Here is a tiny trained network, its code and every weight. The questions are about switching its units off for an input and a class, where a switched-off unit gives its printed mean instead of its output.

import numpy as np


def w(rows, s, z=0):
    codes = np.array(rows[::2]) - 128.0
    scale = np.full(codes.shape[1], s)
    scale[-1] = z or s
    return codes * scale


def f(y):
    return y / 2 * (1 + np.tanh(0.7978845608 * (y + 0.044715 * y**3)))


def log_softmax(a):
    a = a - a.max(-1, keepdims=True)
    return a - np.log(np.exp(a).sum(-1, keepdims=True))


def net(x, mask):
    res = np.array(x, float).reshape(1, 4) / 4 @ E
    y = f(res @ A[0][:, :-1].T + A[0][:, -1])
    res = res + np.where(mask, y, B[0][:, -1]) @ B[0][:, :-1]
    return log_softmax(res[-1] @ U[:, :-1].T + U[:, -1])


A, B = {}, {}
E = w([
[149,196,14,122,156,160,108,131,208,143,218,63],'x0',
[125,176,250,86,139,78,156,155,188,75,123,163],'x1',
[169,93,224,92,44,157,101,120,62,124,176,96],'x2',
[196,94,147,167,184,83,81,68,41,22,210,147],'x3',
],0.011)
A[0] = w([
[137,133,174,111,130,59,141,145,112,82,111,142,28],'neuron 1',
[82,142,121,124,139,128,170,179,148,126,103,129,34],'neuron 2',
[98,62,151,160,80,163,136,115,119,153,116,121,11],'neuron 3',
[132,132,75,111,61,254,109,151,131,208,136,80,72],'neuron 4',
[184,111,108,110,144,149,124,88,78,107,147,131,80],'neuron 5',
[169,136,127,160,113,135,47,106,103,95,193,93,128],'neuron 6',
[115,107,204,81,48,110,145,183,72,138,104,163,171],'neuron 7',
[153,133,155,153,201,42,119,64,132,86,120,192,12],'neuron 8',
[112,200,146,87,87,138,182,169,210,155,131,92,86],'neuron 9',
[115,72,111,185,146,90,109,125,79,63,135,146,28],'neuron 10',
[95,124,91,167,120,129,125,115,126,153,118,156,2],'neuron 11',
[150,105,181,98,90,122,81,103,102,84,190,97,134],'neuron 12',
[95,96,69,143,82,157,143,159,118,152,89,106,137],'neuron 13',
],0.013,0.0045)
B[0] = w([
[131,152,131,134,98,205,205,116,108,90,105,122,180],'neuron 1',
[110,155,131,104,140,106,40,117,177,141,130,163,174],'neuron 2',
[153,85,143,84,164,125,92,106,66,139,157,117,169],'neuron 3',
[123,111,183,187,103,248,233,138,137,30,79,87,240],'neuron 4',
[148,150,156,124,75,32,88,126,122,187,148,112,188],'neuron 5',
[206,151,125,117,142,41,58,105,77,207,119,129,226],'neuron 6',
[198,56,143,173,125,187,219,48,61,92,125,65,255],'neuron 7',
[108,118,105,148,94,214,195,164,101,71,66,141,213],'neuron 8',
[85,161,94,104,146,69,133,225,149,161,128,218,242],'neuron 9',
[72,138,89,105,128,116,85,185,217,138,169,158,200],'neuron 10',
[170,132,142,160,115,184,161,103,65,134,121,144,150],'neuron 11',
[149,82,185,97,141,93,134,1,85,124,198,81,223],'neuron 12',
[137,99,141,164,118,188,153,98,91,68,116,97,199],'neuron 13',
],0.0095,0.017)
U = w([
[63,145,111,151,123,183,144,253,130,103,115,157,209],'0',
[131,86,135,171,109,178,140,82,35,108,123,80,170],'1',
[101,153,98,105,148,2,26,173,115,182,145,160,6],'2',
],0.0081,0.0018)

Each question gives the input, the list of numbers given to net, and the class t.
The units are the neurons (one row each of A and B). Each row of codes is followed by its name. A weight is (code - 128) times the scale printed after its matrix; where a second scale follows, it is the last column's (A, B and U).
mask holds one flag per neuron, in row order. A switched-off neuron (its flag False) gives its mean, the last column of its row in B, instead of its output. The means were averaged over made-up inputs and are rounded, as every weight is.
A unit's drop is (log p(t) with every unit on - log p(t) with that unit switched off) / (log p(t) with every unit on - log p(t) with every unit switched off).
The circuit of an input: a set's keep is (log p(t) with only the set's units on - log p(t) with every unit switched off) / (log p(t) with every unit on - log p(t) with every unit switched off). Starting from the 12 units with the biggest drops (on a tie, the unit counted first), units are removed one at a time, each time the one whose removal leaves the highest keep (on an exact tie, the one counted first), for as long as the keep stays at least 0.8.
units of the circuit, in order: the units of the circuit, biggest drop first
k most important neurons: the k neurons with the biggest drops, biggest first
drop of u: that unit's drop, to one decimal
input [8,-5,8,8], class 2: units of the circuit, in order => [neuron 6]
input [0,3,5,-7], class 0: 3 most important neurons => [neuron 9; neuron 12; neuron 6]
input [7,-8,7,7], class 2: 3 most important neurons => [neuron 6; neuron 5; neuron 7]
input [-5,-6,-7,1], class 0: 4 most important neurons => [neuron 7; neuron 12; neuron 10; neuron 6]
input [-3,4,-2,-8], class 0: 2 most important neurons => [neuron 9; neuron 6]
input [-5,2,-6,-3], class 0: 2 most important neurons => [neuron 12; neuron 6]
input [3,3,-8,0], class 0: 4 most important neurons => [neuron 6; neuron 12; neuron 5; neuron 8]
input [5,7,4,-2], class 2: 3 most important neurons => [neuron 4; neuron 8; neuron 9]
input [1,2,-6,6], class 0: drop of neuron 8 => 0.4
input [2,7,-2,3], class 0: drop of neuron 7 => 0.6
input [-4,-4,-1,6], class 2: drop of neuron 10 => 0.1
